Below is a small trained network, with its code and all its weights. Each question gives an input and a target symbol and asks what happens when units are switched off, that is, made to give their printed mean instead of their output.

import numpy as np


def w(rows, s, z=0):
    codes = np.array(rows[::2]) - 128.0
    scale = np.full(codes.shape[1], s)
    scale[-1] = z or s
    return codes * scale


def f(y):
    return y / 2 * (1 + np.tanh(0.7978845608 * (y + 0.044715 * y**3)))


def softmax(a):
    e = np.exp(a - a.max(-1, keepdims=True))
    return e / e.sum(-1, keepdims=True)


def log_softmax(a):
    a = a - a.max(-1, keepdims=True)
    return a - np.log(np.exp(a).sum(-1, keepdims=True))


def net(x, mask):
    ids = ['ΔΛΣαβεζηθμψ'.index(c) for c in x.split()]
    T = len(ids)
    res = E[ids] + P[:T]
    u = 0
    for l in range(3):
        q, k, v = (res @ M[l].T for M in (Q, K, V))
        z = softmax(np.where(np.tri(T) > 0, q @ k.T / 2**0.5, -1e9)) @ v
        res = res + np.where(mask[u], z, O[l][:, -1]) @ O[l][:, :-1]
        u += 1
        y = f(res @ A[l][:, :-1].T + A[l][:, -1])
        res = res + np.where(mask[u : u + 16], y, B[l][:, -1]) @ B[l][:, :-1]
        u += 16
    return log_softmax(res[-1] @ U[:, :-1].T + U[:, -1])


Q, K, V, O, A, B = {}, {}, {}, {}, {}, {}
E = w([
[174,54,150,244],'Δ',
[95,161,42,92],'Λ',
[11,147,108,86],'Σ',
[144,128,235,231],'α',
[217,2,60,189],'β',
[171,121,38,125],'ε',
[37,96,156,210],'ζ',
[150,252,145,178],'η',
[142,52,157,147],'θ',
[216,87,150,119],'μ',
[86,92,19,187],'ψ',
],0.0084)
P = w([
[195,210,47,206],'0',
[184,179,80,195],'1',
[172,143,63,177],'2',
[160,115,67,165],'3',
[159,87,74,152],'4',
[153,80,91,138],'5',
[146,59,95,126],'6',
[148,40,116,124],'7',
[141,27,125,111],'8',
[143,5,127,107],'9',
[148,7,143,92],'10',
],0.0028)
Q[0] = w([
[72,142,121,69],'L0H0',
[200,254,219,21],'L0H0',
],0.017)
K[0] = w([
[160,141,55,98],'L0H0',
[216,248,85,240],'L0H0',
],0.015)
V[0] = w([
[207,196,69,2],'L0H0',
[157,89,122,173],'L0H0',
],0.0061)
O[0] = w([
[107,3,155,47,3],'L0H0',
[108,154,111,120,140],'L0H0',
],0.0056,0.0037)
A[0] = w([
[129,143,79,81,79],'L0N0',
[38,180,107,48,96],'L0N1',
[147,140,155,102,133],'L0N2',
[119,86,121,67,17],'L0N3',
[128,108,147,87,123],'L0N4',
[130,136,104,89,46],'L0N5',
[189,109,120,132,47],'L0N6',
[126,121,132,108,100],'L0N7',
[121,123,133,119,128],'L0N8',
[125,154,252,139,61],'L0N9',
[165,131,108,126,104],'L0N10',
[118,90,179,183,71],'L0N11',
[136,81,138,64,32],'L0N12',
[138,147,127,132,62],'L0N13',
[91,149,144,126,105],'L0N14',
[133,157,71,48,2],'L0N15',
],0.012,0.0015)
B[0] = w([
[167,108,67,163,87],'L0N0',
[190,77,226,236,165],'L0N1',
[121,138,177,104,80],'L0N2',
[116,200,140,161,56],'L0N3',
[105,143,154,127,58],'L0N4',
[159,115,107,159,64],'L0N5',
[241,129,135,133,125],'L0N6',
[123,123,138,137,77],'L0N7',
[122,113,135,128,107],'L0N8',
[95,149,7,151,160],'L0N9',
[194,148,106,120,127],'L0N10',
[104,13,116,217,252],'L0N11',
[126,213,129,156,56],'L0N12',
[145,164,132,146,119],'L0N13',
[107,130,190,149,161],'L0N14',
[160,44,68,217,85],'L0N15',
],0.012,0.0016)
Q[1] = w([
[132,119,191,6],'L1H0',
[71,199,69,74],'L1H0',
],0.013)
K[1] = w([
[253,148,82,141],'L1H0',
[122,214,153,176],'L1H0',
],0.014)
V[1] = w([
[84,2,113,103],'L1H0',
[52,72,126,48],'L1H0',
],0.0065)
O[1] = w([
[139,253,86,140,252],'L1H0',
[158,226,125,212,99],'L1H0',
],0.0046,0.0021)
A[1] = w([
[135,120,105,127,107],'L1N0',
[198,82,145,97,165],'L1N1',
[118,92,136,107,170],'L1N2',
[148,54,22,75,76],'L1N3',
[90,194,132,39,94],'L1N4',
[249,174,99,91,106],'L1N5',
[132,165,107,149,92],'L1N6',
[180,254,128,105,104],'L1N7',
[106,171,88,112,59],'L1N8',
[107,140,183,84,49],'L1N9',
[138,111,129,107,100],'L1N10',
[101,137,46,76,102],'L1N11',
[194,123,31,196,6],'L1N12',
[130,175,124,133,160],'L1N13',
[157,169,153,137,87],'L1N14',
[103,170,169,70,44],'L1N15',
],0.0084,0.0017)
B[1] = w([
[140,143,118,120,129],'L1N0',
[228,70,131,113,171],'L1N1',
[150,102,109,139,130],'L1N2',
[154,228,42,64,166],'L1N3',
[183,228,237,112,101],'L1N4',
[183,2,171,27,228],'L1N5',
[114,163,154,107,144],'L1N6',
[69,78,249,18,141],'L1N7',
[151,179,136,70,114],'L1N8',
[179,135,201,157,81],'L1N9',
[163,124,128,119,101],'L1N10',
[123,196,129,43,122],'L1N11',
[171,249,202,177,251],'L1N12',
[103,155,142,102,141],'L1N13',
[103,112,180,119,109],'L1N14',
[187,165,224,146,81],'L1N15',
],0.012,0.0023)
Q[2] = w([
[126,129,141,119],'L2H0',
[90,88,2,105],'L2H0',
],0.0062)
K[2] = w([
[125,117,112,127],'L2H0',
[178,202,254,165],'L2H0',
],0.0057)
V[2] = w([
[139,201,255,79],'L2H0',
[70,132,114,28],'L2H0',
],0.0071)
O[2] = w([
[100,129,253,85,3],'L2H0',
[86,122,100,44,31],'L2H0',
],0.0064,0.0037)
A[2] = w([
[99,12,67,122,210],'L2N0',
[133,147,97,90,251],'L2N1',
[172,79,134,122,2],'L2N2',
[183,172,103,143,207],'L2N3',
[69,134,213,115,156],'L2N4',
[67,131,134,204,113],'L2N5',
[126,113,110,181,110],'L2N6',
[102,154,120,139,72],'L2N7',
[135,147,98,96,34],'L2N8',
[115,128,140,118,38],'L2N9',
[82,149,138,94,139],'L2N10',
[50,187,84,149,117],'L2N11',
[135,189,89,91,74],'L2N12',
[114,138,143,124,27],'L2N13',
[125,107,138,114,9],'L2N14',
[87,185,84,148,242],'L2N15',
],0.011,0.0031)
B[2] = w([
[79,2,115,210,226],'L2N0',
[79,147,156,95,153],'L2N1',
[178,178,122,42,156],'L2N2',
[60,186,152,159,184],'L2N3',
[144,51,217,104,150],'L2N4',
[243,138,161,101,251],'L2N5',
[148,148,114,180,198],'L2N6',
[159,133,116,87,141],'L2N7',
[165,130,162,140,128],'L2N8',
[173,126,116,100,117],'L2N9',
[129,94,120,54,135],'L2N10',
[163,166,79,11,212],'L2N11',
[146,110,228,158,140],'L2N12',
[170,120,132,105,118],'L2N13',
[171,121,108,117,119],'L2N14',
[67,106,41,63,213],'L2N15',
],0.017,0.011)
U = w([
[111,176,106,168,157],'Δ',
[2,119,93,159,150],'Λ',
[217,124,140,191,110],'Σ',
[143,140,71,79,254],'α',
[216,185,124,74,2],'β',
[205,157,168,89,99],'ε',
[186,70,75,63,120],'ζ',
[62,88,204,78,201],'η',
[91,61,126,184,141],'θ',
[174,51,185,52,113],'μ',
[34,145,99,49,7],'ψ',
],0.0047,0.005)

Each question gives the input, a string of symbols that net reads in full, and the target symbol t.
The units are the heads (2 rows each of Q, K, V and O) and the neurons (one row each of A and B). Each row of codes is followed by its name. A weight is (code - 128) times the scale printed after its matrix; where a second scale follows, it is the last column's (O, A, B and U).
mask holds one flag per unit, layer by layer, with each layer's heads first. A switched-off unit (its flag False) gives its mean, the last column of its rows in O or B, instead of its output. The means were averaged over made-up inputs and are rounded, as every weight is.
A unit's drop is (log p(t) with every unit on - log p(t) with that unit switched off) / (log p(t) with every unit on - log p(t) with every unit switched off).
The circuit of an input: a set's keep is (log p(t) with only the set's units on - log p(t) with every unit switched off) / (log p(t) with every unit on - log p(t) with every unit switched off). Starting from the 12 units with the biggest drops (on a tie, the unit counted first), units are removed one at a time, each time the one whose removal leaves the highest keep (on an exact tie, the one counted first), for as long as the keep stays at least 0.8.
circuit, biggest first: the units of the circuit, biggest drop first
unit that matters most: the unit with the biggest drop
k most important neurons: the k neurons with the biggest drops, biggest first
k most important neurons of layer l: the k neurons of layer l with the biggest drops, biggest first
input ζ ζ η Σ, target θ: circuit, biggest first -> (L1N12, L2N0, L1H0, L2N11)
input ψ η η, target μ: circuit, biggest first -> (L0N11, L2N4, L1N7)
input η Δ Σ, target θ: circuit, biggest first -> (L1N12, L1H0, L2N0)
input Σ μ ζ ζ ζ ζ η, target μ: unit that matters most -> L1N7
input ζ ζ ζ Σ μ η ψ η Δ, target Σ: 3 most important neurons -> (L0N11, L2N15, L2N11)
input θ ζ ψ ζ ζ θ ψ θ, target θ: circuit, biggest first -> (L1N12, L2N0, L2N11)
input η ψ α Σ Σ Δ Σ, target Σ: 3 most important neurons -> (L0N1, L2N5, L1N5)
input μ Λ μ α η ζ ζ β, target ε: circuit, biggest first -> (L1N12, L2N15, L2N0)
input η η Σ η ζ ζ ζ θ, target θ: 3 most important neurons of layer 0 -> (L0N9, L0N15, L0N0)
input ζ μ ε θ, target Λ: 2 most important neurons of layer 1 -> (L1N5, L1N3)
input Σ Λ η, target η: 2 most important neurons of layer 1 -> (L1N7, L1N12)
input ζ η ζ ζ η μ, target μ: 3 most important neurons of layer 0 -> (L0N6, L0N11, L0N10)
input ζ ζ μ η ζ ζ ε, target η: 3 most important neurons of layer 1 -> (L1N3, L1N12, L1N11)
input Δ ζ ψ Λ ζ ζ ζ Λ, target Λ: 3 most important neurons -> (L2N5, L2N3, L0N1)
input η η β ζ β ζ Σ ζ η ζ Λ, target Λ: circuit, biggest first -> (L2N5)
input θ ζ ζ ε η Δ ζ ε, target ε: 3 most important neurons of layer 0 -> (L0N11, L0N6, L0N10)
input η ζ ζ η ζ α η β, target β: 4 most important neurons -> (L1N12, L1N5, L0N6, L2N2)
input η Σ θ, target Λ: 2 most important neurons of layer 0 -> (L0N1, L0N14)
input θ ε Δ Δ η μ, target μ: 2 most important neurons -> (L1N5, L0N6)
input η μ η μ μ ψ ζ ζ, target ζ: unit that matters most -> L1H0
input ψ ζ ζ μ α η ζ ζ η α, target α: 2 most important neurons -> (L0N9, L2N15)
input Δ ζ Δ η Σ α, target β: 4 most important neurons -> (L0N9, L2N5, L1N12, L2N0)
input μ ζ μ ζ ζ Σ ζ Δ, target Σ: 2 most important neurons of layer 1 -> (L1N3, L1N11)
input η ζ ε, target ε: 4 most important neurons of layer 2 -> (L2N0, L2N15, L2N8, L2N12)
input ζ ζ Λ ζ ζ Δ β ζ ζ α, target α: 3 most important neurons -> (L2N15, L0N9, L2N11)
input ζ μ β ζ ζ Λ, target Δ: 2 most important neurons -> (L0N1, L1N12)
input Σ ζ Σ Δ μ α β ζ ζ Δ, target Δ: unit that matters most -> L2N3
